Below is a small trained network, with its code and all its weights. Each question gives an input and a class and asks what happens when units are switched off, that is, made to give their printed mean instead of their output.

import numpy as np


def w(rows, s, z=0):
    codes = np.array(rows[::2]) - 128.0
    scale = np.full(codes.shape[1], s)
    scale[-1] = z or s
    return codes * scale


def norm(h):
    return h / np.sqrt((h * h).mean(-1, keepdims=True) + 1e-5)


def f(y):
    return np.maximum(y, 0)


def log_softmax(a):
    a = a - a.max(-1, keepdims=True)
    return a - np.log(np.exp(a).sum(-1, keepdims=True))


def net(x, mask):
    res = np.array(x, float).reshape(1, 6) / 4 @ E
    u = 0
    for l in range(4):
        y = f(norm(res) @ A[l][:, :-1].T + A[l][:, -1])
        res = res + np.where(mask[u : u + 9], y, B[l][:, -1]) @ B[l][:, :-1]
        u += 9
    return log_softmax(norm(res)[-1] @ U[:, :-1].T + U[:, -1])


A, B = {}, {}
E = w([
[126,129,131],'x0',
[129,123,130],'x1',
[126,125,132],'x2',
[254,201,127],'x3',
[131,124,129],'x4',
[141,57,248],'x5',
],0.0053)
A[0] = w([
[112,160,81,43],'0.n1',
[199,97,106,126],'0.n2',
[148,167,54,103],'0.n3',
[108,207,59,167],'0.n4',
[122,121,149,127],'0.n5',
[99,126,152,84],'0.n6',
[115,92,95,48],'0.n7',
[17,110,131,4],'0.n8',
[2,125,116,61],'0.n9',
],0.007,0.0039)
B[0] = w([
[178,75,121,150],'0.n1',
[73,176,149,169],'0.n2',
[159,24,150,203],'0.n3',
[155,3,190,253],'0.n4',
[129,107,102,150],'0.n5',
[152,145,106,141],'0.n6',
[77,198,145,132],'0.n7',
[61,212,148,183],'0.n8',
[112,227,157,218],'0.n9',
],0.0046,0.0039)
A[1] = w([
[75,174,37,12],'1.n1',
[85,75,127,179],'1.n2',
[90,171,1,11],'1.n3',
[189,158,156,201],'1.n4',
[133,107,128,3],'1.n5',
[128,137,164,88],'1.n6',
[174,91,138,54],'1.n7',
[158,129,134,171],'1.n8',
[125,157,218,222],'1.n9',
],0.0088,0.0018)
B[1] = w([
[208,137,78,176],'1.n1',
[117,254,90,229],'1.n2',
[240,79,71,178],'1.n3',
[41,162,72,220],'1.n4',
[131,147,118,130],'1.n5',
[154,96,76,158],'1.n6',
[57,153,76,185],'1.n7',
[82,135,103,176],'1.n8',
[160,70,64,253],'1.n9',
],0.0057,0.0041)
A[2] = w([
[103,87,120,149],'2.n1',
[182,84,255,163],'2.n2',
[146,156,129,104],'2.n3',
[238,229,164,128],'2.n4',
[180,79,150,108],'2.n5',
[117,140,203,252],'2.n6',
[106,130,98,43],'2.n7',
[58,99,95,183],'2.n8',
[146,106,98,73],'2.n9',
],0.008,0.0021)
B[2] = w([
[106,174,93,183],'2.n1',
[204,124,16,174],'2.n2',
[74,128,137,141],'2.n3',
[1,244,24,181],'2.n4',
[110,158,18,156],'2.n5',
[199,94,24,163],'2.n6',
[163,160,152,158],'2.n7',
[181,214,97,255],'2.n8',
[88,106,180,166],'2.n9',
],0.004,0.0041)
A[3] = w([
[141,183,39,180],'3.n1',
[94,172,130,40],'3.n2',
[95,254,169,6],'3.n3',
[152,221,139,53],'3.n4',
[35,32,217,187],'3.n5',
[143,156,165,73],'3.n6',
[145,61,89,158],'3.n7',
[115,22,217,61],'3.n8',
[173,175,67,166],'3.n9',
],0.0062,0.0022)
B[3] = w([
[111,50,254,254],'3.n1',
[127,97,99,139],'3.n2',
[204,26,139,151],'3.n3',
[56,71,153,149],'3.n4',
[127,184,13,136],'3.n5',
[134,107,139,128],'3.n6',
[185,76,164,159],'3.n7',
[176,166,88,129],'3.n8',
[52,75,218,218],'3.n9',
],0.0045,0.0079)
U = w([
[102,96,132,163],'0',
[109,95,133,153],'1',
[114,101,132,151],'2',
[77,232,84,125],'3',
[253,103,77,124],'4',
[122,107,165,105],'5',
[200,204,211,1],'6',
],0.012,0.0089)

Each question gives the input, the list of numbers given to net, and the class t.
The units are the neurons (one row each of A and B). Each row of codes is followed by its name. A weight is (code - 128) times the scale printed after its matrix; where a second scale follows, it is the last column's (A, B and U).
mask holds one flag per neuron, layer by layer. A switched-off neuron (its flag False) gives its mean, the last column of its row in B, instead of its output. The means were averaged over made-up inputs and are rounded, as every weight is.
A unit's drop is (log p(t) with every unit on - log p(t) with that unit switched off) / (log p(t) with every unit on - log p(t) with every unit switched off).
The circuit of an input: a set's keep is (log p(t) with only the set's units on - log p(t) with every unit switched off) / (log p(t) with every unit on - log p(t) with every unit switched off). Starting from the 12 units with the biggest drops (on a tie, the unit counted first), units are removed one at a time, each time the one whose removal leaves the highest keep (on an exact tie, the one counted first), for as long as the keep stays at least 0.8.
circuit, biggest first: the units of the circuit, biggest drop first
k most important neurons: the k neurons with the biggest drops, biggest first
top k neurons in layer l: the k neurons of layer l with the biggest drops, biggest first
drop when u is switched off: that unit's drop, to one decimal
input [5,-2,3,8,-7,-5], class 3: circuit, biggest first -> (2.n4)
input [1,-1,6,6,-7,-3], class 1: 2 most important neurons -> (1.n2 0.n4)
input [7,-7,7,-8,0,5], class 3: 3 most important neurons -> (3.n1 3.n5 3.n9)
input [-3,6,-6,-5,3,8], class 4: 3 most important neurons -> (3.n9 3.n1 2.n4)
input [-2,-5,-3,7,8,-4], class 1: top 4 neurons in layer 0 -> (0.n4 0.n3 0.n9 0.n8)
input [4,2,-2,8,-6,-6], class 3: 2 most important neurons -> (2.n4 1.n9)
input [-8,-3,-3,0,-7,-6], class 5: 2 most important neurons -> (0.n4 0.n3)
input [3,3,2,-3,2,-7], class 4: 2 most important neurons -> (1.n3 1.n1)
input [7,4,2,6,2,-2], class 5: top 2 neurons in layer 1 -> (1.n2 1.n4)
input [-7,-7,7,6,-6,-7], class 0: top 2 neurons in layer 2 -> (2.n4 2.n8)
input [-2,-5,2,-7,-3,8], class 4: top 2 neurons in layer 2 -> (2.n6 2.n2)
input [2,-2,1,-7,6,1], class 3: 2 most important neurons -> (3.n1 3.n9)
input [-7,-2,2,-1,2,-7], class 4: top 2 neurons in layer 1 -> (1.n3 1.n4)
input [4,3,-1,4,7,8], class 4: circuit, biggest first -> (2.n2)
input [-6,7,-1,-8,1,-2], class 3: top 3 neurons in layer 3 -> (3.n9 3.n7 3.n1)
input [-7,1,-3,-4,7,8], class 4: drop when 3.n9 is switched off -> 0.2
input [3,7,-1,-2,6,-8], class 4: drop when 1.n3 is switched off -> 0.5
input [-6,1,-5,-2,-5,-5], class 5: drop when 0.n4 is switched off -> 1.3
